Here is a tiny trained network, its code and every weight. The questions are about switching its units off for an input and a target symbol, where a switched-off unit gives its printed mean instead of its output.

import numpy as np


def w(rows, s, z=0):
    codes = np.array(rows[::2]) - 128.0
    scale = np.full(codes.shape[1], s)
    scale[-1] = z or s
    return codes * scale


def norm(h):
    return h / np.sqrt((h * h).mean(-1, keepdims=True) + 1e-5)


def f(y):
    return np.maximum(y, 0)


def softmax(a):
    e = np.exp(a - a.max(-1, keepdims=True))
    return e / e.sum(-1, keepdims=True)


def log_softmax(a):
    a = a - a.max(-1, keepdims=True)
    return a - np.log(np.exp(a).sum(-1, keepdims=True))


def net(x, mask):
    ids = ['ΠΦΩβγδεζητ'.index(c) for c in x.split()]
    T = len(ids)
    res = E[ids] + P[:T]
    r = norm(res)
    for j in range(3):
        rows = slice(2 * j, 2 * j + 2)
        q, k, v = (r @ M[0][rows].T for M in (Q, K, V))
        z = softmax(np.where(np.tri(T) > 0, q @ k.T / 2**0.5, -1e9)) @ v
        o = O[0][rows]
        res = res + np.where(mask[j], z, o[:, -1]) @ o[:, :-1]
    y = f(norm(res) @ A[0][:, :-1].T + A[0][:, -1])
    res = res + np.where(mask[3:15], y, B[0][:, -1]) @ B[0][:, :-1]
    return log_softmax(norm(res)[-1] @ U[:, :-1].T + U[:, -1])


Q, K, V, O, A, B = {}, {}, {}, {}, {}, {}
E = w([
[69,87,143,173,131,86,121,125,217,120,89,87],'Π',
[96,120,178,168,152,185,63,163,178,164,180,197],'Φ',
[168,119,174,112,196,90,79,193,140,201,136,57],'Ω',
[147,34,145,122,71,35,129,196,111,145,133,136],'β',
[192,175,189,138,92,159,78,122,173,76,110,50],'γ',
[147,67,218,136,177,124,77,113,70,86,83,158],'δ',
[183,120,92,113,75,130,73,110,176,112,71,221],'ε',
[228,50,142,189,103,152,142,198,229,191,118,113],'ζ',
[236,83,121,156,105,121,59,172,99,81,251,148],'η',
[122,105,70,143,121,228,120,221,63,135,79,94],'τ',
],0.0029)
P = w([
[97,165,101,162,104,109,151,33,73,172,140,115],'0',
[133,167,124,160,122,76,147,164,139,112,126,148],'1',
[116,158,114,184,110,86,82,132,119,144,100,126],'2',
[102,117,122,146,130,115,5,173,143,101,91,98],'3',
[137,85,155,85,134,142,124,201,162,23,126,164],'4',
[105,93,175,95,119,151,91,186,141,61,133,132],'5',
],0.003)
Q[0] = w([
[104,149,189,40,168,132,230,65,144,139,198,154],'head 0',
[144,102,206,228,111,84,14,159,155,123,115,136],'head 0',
[90,134,105,223,57,70,23,82,106,253,155,100],'head 1',
[157,109,129,235,104,106,7,231,126,99,68,118],'head 1',
[96,171,101,36,137,110,236,17,125,186,178,89],'head 2',
[130,116,120,62,205,210,232,126,139,48,162,171],'head 2',
],0.0036)
K[0] = w([
[98,71,96,29,128,164,107,232,176,52,91,127],'head 0',
[157,149,79,206,54,142,170,76,24,215,76,124],'head 0',
[89,56,112,52,100,227,33,70,54,111,75,76],'head 1',
[107,171,111,205,91,89,132,4,92,230,163,126],'head 1',
[104,76,138,73,188,218,71,222,164,58,125,148],'head 2',
[193,175,200,88,142,25,217,203,188,80,98,178],'head 2',
],0.0036)
V[0] = w([
[185,144,208,152,145,33,88,62,200,86,164,187],'head 0',
[72,144,210,101,211,127,60,89,45,83,124,82],'head 0',
[1,145,126,160,80,144,128,44,186,119,2,177],'head 1',
[110,161,139,147,178,213,102,140,129,159,235,238],'head 1',
[222,240,127,168,111,221,99,98,178,70,129,59],'head 2',
[74,133,173,178,190,109,146,165,213,254,144,23],'head 2',
],0.0028)
O[0] = w([
[133,93,225,114,120,72,35,37,179,151,157,126,40],'head 0',
[108,215,246,162,230,82,169,118,45,43,100,134,168],'head 0',
[28,132,103,100,126,167,185,77,237,38,61,199,253],'head 1',
[79,169,135,186,158,205,56,175,124,194,189,236,158],'head 1',
[176,251,165,127,98,249,115,76,164,101,129,64,174],'head 2',
[102,137,136,137,206,114,182,163,220,162,215,48,189],'head 2',
],0.003,0.0021)
A[0] = w([
[181,153,178,177,48,152,11,164,28,235,112,120,65],'neuron 0',
[144,183,142,210,251,50,121,197,127,133,169,33,126],'neuron 1',
[94,120,137,176,59,103,138,89,114,113,52,166,39],'neuron 2',
[161,105,116,82,114,88,107,98,83,109,79,56,10],'neuron 3',
[87,8,81,103,133,38,131,173,86,195,136,200,74],'neuron 4',
[107,126,215,140,172,114,181,133,82,98,74,168,111],'neuron 5',
[17,129,81,107,180,92,135,138,214,117,28,90,96],'neuron 6',
[188,43,50,96,91,199,124,110,235,212,187,69,47],'neuron 7',
[123,174,162,138,146,126,175,119,126,120,167,103,82],'neuron 8',
[160,150,64,30,93,126,25,126,178,131,21,199,142],'neuron 9',
[168,97,118,63,79,143,151,123,102,100,119,110,32],'neuron 10',
[171,94,96,91,80,70,188,92,103,101,72,38,42],'neuron 11',
],0.0026,0.0013)
B[0] = w([
[162,114,66,148,111,108,246,82,133,14,237,140,183],'neuron 0',
[116,136,114,1,132,180,168,79,83,190,145,164,244],'neuron 1',
[190,82,91,106,195,168,114,123,122,125,142,101,174],'neuron 2',
[80,212,174,145,106,79,142,175,136,157,125,131,142],'neuron 3',
[44,249,193,150,37,145,57,174,136,122,104,88,169],'neuron 4',
[168,85,124,188,189,164,122,139,94,122,72,111,215],'neuron 5',
[129,102,103,145,114,142,223,85,98,87,240,137,253],'neuron 6',
[182,85,167,213,218,128,98,118,92,116,10,129,181],'neuron 7',
[101,128,154,92,101,167,118,174,104,138,117,144,152],'neuron 8',
[153,155,138,7,166,122,173,112,94,241,141,156,237],'neuron 9',
[163,122,135,66,96,107,105,106,99,123,111,134,147],'neuron 10',
[78,199,156,168,54,163,82,177,126,131,80,103,159],'neuron 11',
],0.0028,0.0018)
U = w([
[47,68,99,137,131,73,214,65,201,66,161,81,90],'Π',
[49,170,156,181,163,164,73,145,171,170,184,208,144],'Φ',
[140,137,162,48,203,80,167,135,89,224,185,52,104],'Ω',
[63,115,140,144,23,20,74,172,108,166,101,91,121],'β',
[160,231,195,116,74,163,103,74,173,90,104,39,105],'γ',
[136,84,197,165,209,85,125,78,44,73,45,158,106],'δ',
[146,90,86,22,68,126,103,43,143,162,77,203,93],'ε',
[211,33,109,201,146,124,110,129,195,197,83,72,80],'ζ',
[209,84,107,176,68,85,97,89,63,98,255,124,73],'η',
[123,140,44,133,113,192,195,202,74,97,89,120,253],'τ',
],0.0045,0.0018)

Each question gives the input, a string of symbols that net reads in full, and the target symbol t.
The units are the heads (2 rows each of Q, K, V and O) and the neurons (one row each of A and B). Each row of codes is followed by its name. A weight is (code - 128) times the scale printed after its matrix; where a second scale follows, it is the last column's (O, A, B and U).
mask holds one flag per unit, heads first, then neurons. A switched-off unit (its flag False) gives its mean, the last column of its rows in O or B, instead of its output. The means were averaged over made-up inputs and are rounded, as every weight is.
A unit's drop is (log p(t) with every unit on - log p(t) with that unit switched off) / (log p(t) with every unit on - log p(t) with every unit switched off).
The circuit of an input: a set's keep is (log p(t) with only the set's units on - log p(t) with every unit switched off) / (log p(t) with every unit on - log p(t) with every unit switched off). Starting from the 12 units with the biggest drops (on a tie, the unit counted first), units are removed one at a time, each time the one whose removal leaves the highest keep (on an exact tie, the one counted first), for as long as the keep stays at least 0.8.
units of the circuit, in order: the units of the circuit, biggest drop first
most important unit: the unit with the biggest drop
heads that matter: for each layer, one digit per head in row order, 1 if its drop is at least 0.15 and else 0, layers parted by /
drop when u is switched off: that unit's drop, to one decimal
input ε Φ δ δ, target ε: units of the circuit, in order	head 0; neuron 9; head 2
input Ω τ δ, target Ω: heads that matter	011
input δ δ τ τ Π, target δ: units of the circuit, in order	head 0; head 2
input τ β γ Ω, target τ: units of the circuit, in order	head 0
input ε Φ τ Φ, target ε: units of the circuit, in order	head 2; neuron 9; head 0
input Π τ τ, target Π: heads that matter	011
input Ω η τ, target Ω: heads that matter	011
input β Φ ε η Ω Π, target β: units of the circuit, in order	head 2; neuron 4
input γ δ Φ τ, target γ: heads that matter	101
input Φ γ δ τ, target Φ: heads that matter	110
input ζ δ δ, target ζ: units of the circuit, in order	head 0; head 2
input Φ τ Π, target Φ: heads that matter	010
input Φ τ δ, target Φ: heads that matter	010
input Π β γ δ ζ τ, target Π: units of the circuit, in order	head 1; head 2; head 0
input τ γ δ, target τ: heads that matter	100
input Φ β τ ζ β, target β: most important unit	neuron 4
input ζ Φ τ Φ, target ζ: units of the circuit, in order	head 0; neuron 7
input δ Ω δ τ Ω Φ, target δ: units of the circuit, in order	head 0; neuron 5
input τ δ β γ, target τ: drop when head 1 is switched off	-0.1
input Π τ ε Ω Φ δ, target Π: drop when neuron 4 is switched off	0.0
input γ Φ γ η, target γ: most important unit	head 2
input τ τ τ ε, target τ: drop when head 0 is switched off	1.4
input τ Φ η, target τ: drop when head 0 is switched off	1.0
